Here is a tiny trained network, its code and every weight. The questions are about switching its units off for an input and a class, where a switched-off unit gives its printed mean instead of its output.

import numpy as np


def w(rows, s, z=0):
    codes = np.array(rows[::2]) - 128.0
    scale = np.full(codes.shape[1], s)
    scale[-1] = z or s
    return codes * scale


def f(y):
    return y / 2 * (1 + np.tanh(0.7978845608 * (y + 0.044715 * y**3)))


def log_softmax(a):
    a = a - a.max(-1, keepdims=True)
    return a - np.log(np.exp(a).sum(-1, keepdims=True))


def net(x, mask):
    res = np.array(x, float).reshape(1, 7) / 4 @ E
    y = f(res @ A[0][:, :-1].T + A[0][:, -1])
    res = res + np.where(mask, y, B[0][:, -1]) @ B[0][:, :-1]
    return log_softmax(res[-1] @ U[:, :-1].T + U[:, -1])


A, B = {}, {}
E = w([
[179,168,123,88,216,102,214,156],'x0',
[112,131,137,89,126,143,121,124],'x1',
[136,127,132,156,156,107,117,117],'x2',
[56,200,49,166,179,146,106,192],'x3',
[134,126,140,135,155,166,122,112],'x4',
[9,120,225,184,105,71,196,178],'x5',
[111,156,154,74,121,107,106,133],'x6',
],0.012)
A[0] = w([
[210,50,177,90,79,95,105,29,213],'N1',
[187,194,41,64,236,113,216,169,252],'N2',
[100,140,45,128,61,106,101,151,188],'N3',
[69,143,87,110,73,157,87,87,254],'N4',
[122,158,207,106,155,124,206,140,157],'N5',
[1,202,124,195,143,144,154,153,14],'N6',
[96,214,58,174,147,183,89,113,190],'N7',
[67,193,62,115,153,143,84,86,202],'N8',
[175,125,173,108,153,110,216,89,164],'N9',
[151,150,87,149,71,108,76,72,150],'N10',
[52,41,232,170,57,144,133,66,210],'N11',
],0.0095,0.0035)
B[0] = w([
[141,207,83,182,127,254,166,148,250],'N1',
[111,179,180,80,130,129,243,202,239],'N2',
[208,120,161,151,173,100,88,121,171],'N3',
[196,130,100,73,146,145,65,153,190],'N4',
[79,58,152,113,66,123,193,113,189],'N5',
[142,242,34,35,72,242,115,30,208],'N6',
[179,71,69,125,159,91,98,209,199],'N7',
[142,153,103,85,148,79,75,174,185],'N8',
[83,61,130,101,30,74,202,28,191],'N9',
[121,120,75,203,118,132,97,94,175],'N10',
[127,150,241,206,211,139,69,200,254],'N11',
],0.0088,0.016)
U = w([
[155,194,121,170,119,212,53,68,169],'0',
[98,162,208,177,197,132,160,254,122],'1',
[117,176,101,110,127,165,221,64,252],'2',
[43,38,194,163,90,98,189,44,10],'3',
[169,59,73,137,160,90,51,142,48],'4',
],0.0089,0.0037)

Each question gives the input, the list of numbers given to net, and the class t.
The units are the neurons (one row each of A and B). Each row of codes is followed by its name. A weight is (code - 128) times the scale printed after its matrix; where a second scale follows, it is the last column's (A, B and U).
mask holds one flag per neuron, in row order. A switched-off neuron (its flag False) gives its mean, the last column of its row in B, instead of its output. The means were averaged over made-up inputs and are rounded, as every weight is.
A unit's drop is (log p(t) with every unit on - log p(t) with that unit switched off) / (log p(t) with every unit on - log p(t) with every unit switched off).
The circuit of an input: a set's keep is (log p(t) with only the set's units on - log p(t) with every unit switched off) / (log p(t) with every unit on - log p(t) with every unit switched off). Starting from all 11 units, units are removed one at a time, each time the one whose removal leaves the highest keep (on an exact tie, the one counted first), for as long as the keep stays at least 0.8.
circuit, biggest first: the units of the circuit, biggest drop first
top k neurons: the k neurons with the biggest drops, biggest first
drop of u: that unit's drop, to one decimal
input [8,-7,-2,-7,6,3,-7], class 3: circuit, biggest first : [N9]
input [2,2,5,3,-8,-4,1], class 1: top 2 neurons : [N2; N6]
input [-8,-1,-1,-7,4,1,-5], class 1: top 3 neurons : [N11; N6; N9]
input [-7,0,-5,-5,2,3,-1], class 1: top 2 neurons : [N11; N6]
input [1,7,4,-8,-4,4,-4], class 3: top 2 neurons : [N9; N5]
input [3,0,-5,0,5,5,5], class 3: top 2 neurons : [N1; N5]
input [-4,7,-4,-2,6,1,1], class 1: top 2 neurons : [N6; N11]
input [1,-4,-5,2,-6,1,1], class 2: top 2 neurons : [N11; N7]
input [6,-5,-3,0,0,8,0], class 3: top 3 neurons : [N5; N1; N9]
input [-6,-2,4,5,3,-1,5], class 4: circuit, biggest first : [N7; N1]
input [-5,4,-2,2,-6,0,4], class 4: circuit, biggest first : [N1; N2]
input [2,-5,2,5,-5,1,-3], class 2: top 2 neurons : [N11; N6]
input [1,4,7,-4,-4,-8,-3], class 2: top 2 neurons : [N11; N2]
input [6,-2,-8,1,-2,-7,-4], class 1: circuit, biggest first : [N2]
input [1,-6,-2,6,4,-5,3], class 1: drop of N2 : 2.2
input [4,-8,3,2,-1,-5,-2], class 1: drop of N6 : 0.4
input [-8,3,1,1,7,0,-1], class 4: drop of N6 : 0.3
